Below is a small trained network, with its code and all its weights. Each question gives an input and a class and asks what happens when units are switched off, that is, made to give their printed mean instead of their output.

import numpy as np


def w(rows, s, z=0):
    codes = np.array(rows[::2]) - 128.0
    scale = np.full(codes.shape[1], s)
    scale[-1] = z or s
    return codes * scale


def f(y):
    return y / 2 * (1 + np.tanh(0.7978845608 * (y + 0.044715 * y**3)))


def log_softmax(a):
    a = a - a.max(-1, keepdims=True)
    return a - np.log(np.exp(a).sum(-1, keepdims=True))


def net(x, mask):
    res = np.array(x, float).reshape(1, 7) / 4 @ E
    y = f(res @ A[0][:, :-1].T + A[0][:, -1])
    res = res + np.where(mask, y, B[0][:, -1]) @ B[0][:, :-1]
    return log_softmax(res[-1] @ U[:, :-1].T + U[:, -1])


A, B = {}, {}
E = w([
[213,240,210,125],'x0',
[126,127,124,129],'x1',
[46,93,240,226],'x2',
[125,127,130,125],'x3',
[131,130,129,130],'x4',
[111,223,26,254],'x5',
[240,30,131,206],'x6',
],0.0041)
A[0] = w([
[72,140,106,104,87],'N0',
[109,169,87,191,98],'N1',
[158,109,131,187,145],'N2',
[151,153,140,112,89],'N3',
[144,78,174,60,91],'N4',
[128,123,114,116,254],'N5',
[73,138,145,61,110],'N6',
[195,141,48,64,116],'N7',
[78,189,147,102,103],'N8',
[199,140,42,61,96],'N9',
[151,63,176,54,128],'N10',
[255,40,134,193,94],'N11',
[134,176,61,211,119],'N12',
[126,157,93,165,94],'N13',
[74,38,53,126,143],'N14',
[99,149,116,107,207],'N15',
[114,168,73,182,114],'N16',
[73,113,225,207,97],'N17',
[223,212,203,137,119],'N18',
],0.0094,0.007)
B[0] = w([
[114,132,73,99,124],'N0',
[139,77,144,49,151],'N1',
[106,155,159,124,160],'N2',
[123,106,90,122,115],'N3',
[166,71,148,62,143],'N4',
[159,220,204,203,254],'N5',
[127,149,102,60,143],'N6',
[33,81,157,161,173],'N7',
[100,143,57,106,142],'N8',
[10,64,153,143,167],'N9',
[191,102,185,69,170],'N10',
[70,246,60,54,183],'N11',
[187,81,192,42,185],'N12',
[145,95,128,87,130],'N13',
[194,106,45,199,196],'N14',
[136,201,149,149,204],'N15',
[162,100,144,63,160],'N16',
[7,52,134,147,176],'N17',
[189,71,29,202,185],'N18',
],0.021,0.0057)
U = w([
[21,50,146,138,69],'0',
[224,82,162,3,75],'1',
[165,199,156,159,252],'2',
[114,243,49,46,119],'3',
[173,167,165,160,183],'4',
[212,95,36,185,54],'5',
[159,179,177,147,149],'6',
],0.0071,0.0029)

Each question gives the input, the list of numbers given to net, and the class t.
The units are the neurons (one row each of A and B). Each row of codes is followed by its name. A weight is (code - 128) times the scale printed after its matrix; where a second scale follows, it is the last column's (A, B and U).
mask holds one flag per neuron, in row order. A switched-off neuron (its flag False) gives its mean, the last column of its row in B, instead of its output. The means were averaged over made-up inputs and are rounded, as every weight is.
A unit's drop is (log p(t) with every unit on - log p(t) with that unit switched off) / (log p(t) with every unit on - log p(t) with every unit switched off).
The circuit of an input: a set's keep is (log p(t) with only the set's units on - log p(t) with every unit switched off) / (log p(t) with every unit on - log p(t) with every unit switched off). Starting from the 12 units with the biggest drops (on a tie, the unit counted first), units are removed one at a time, each time the one whose removal leaves the highest keep (on an exact tie, the one counted first), for as long as the keep stays at least 0.8.
circuit, biggest first: the units of the circuit, biggest drop first
top k neurons: the k neurons with the biggest drops, biggest first
drop of u: that unit's drop, to one decimal
input [3,-4,-1,0,-2,-2,5], class 3: top 3 neurons => N11, N14, N12
input [4,7,7,-6,0,-2,-1], class 0: circuit, biggest first => N17
input [7,-2,-6,-2,1,5,-4], class 5: top 2 neurons => N18, N17
input [-8,8,5,-8,3,-8,8], class 1: top 4 neurons => N10, N4, N15, N18
input [1,-5,6,2,-7,-8,-8], class 1: top 2 neurons => N10, N4
input [8,6,5,7,6,7,7], class 5: top 2 neurons => N18, N10
input [-4,-3,6,-4,-7,-2,-8], class 3: circuit, biggest first => N6, N8
input [-6,-2,8,-8,-7,2,7], class 0: top 2 neurons => N17, N15
input [-2,-4,2,3,-6,6,1], class 1: circuit, biggest first => N12, N1
input [1,5,8,7,-1,-7,-5], class 0: top 2 neurons => N17, N12
input [-8,1,0,6,4,-1,-6], class 5: top 2 neurons => N14, N11
input [-1,6,3,0,-8,5,-8], class 3: circuit, biggest first => N8, N0
input [2,3,-6,-4,6,-6,3], class 0: top 3 neurons => N9, N7, N12
input [1,-3,-5,3,6,6,2], class 1: circuit, biggest first => N12
input [3,0,-7,-8,-6,8,0], class 1: top 2 neurons => N12, N16
input [-1,-2,-3,-5,-1,5,7], class 3: top 2 neurons => N11, N10
input [-1,7,-7,8,4,8,-8], class 1: top 2 neurons => N12, N16
input [1,-2,8,-6,0,-2,7], class 0: top 2 neurons => N17, N15
input [7,2,6,-6,6,-2,6], class 5: drop of N4 => 0.0
input [-7,-4,4,6,0,-6,-8], class 3: circuit, biggest first => N6
input [5,2,8,-1,-2,-6,3], class 0: drop of N17 => 1.5
input [-7,-3,6,-3,8,-6,-8], class 3: drop of N7 => 0.2
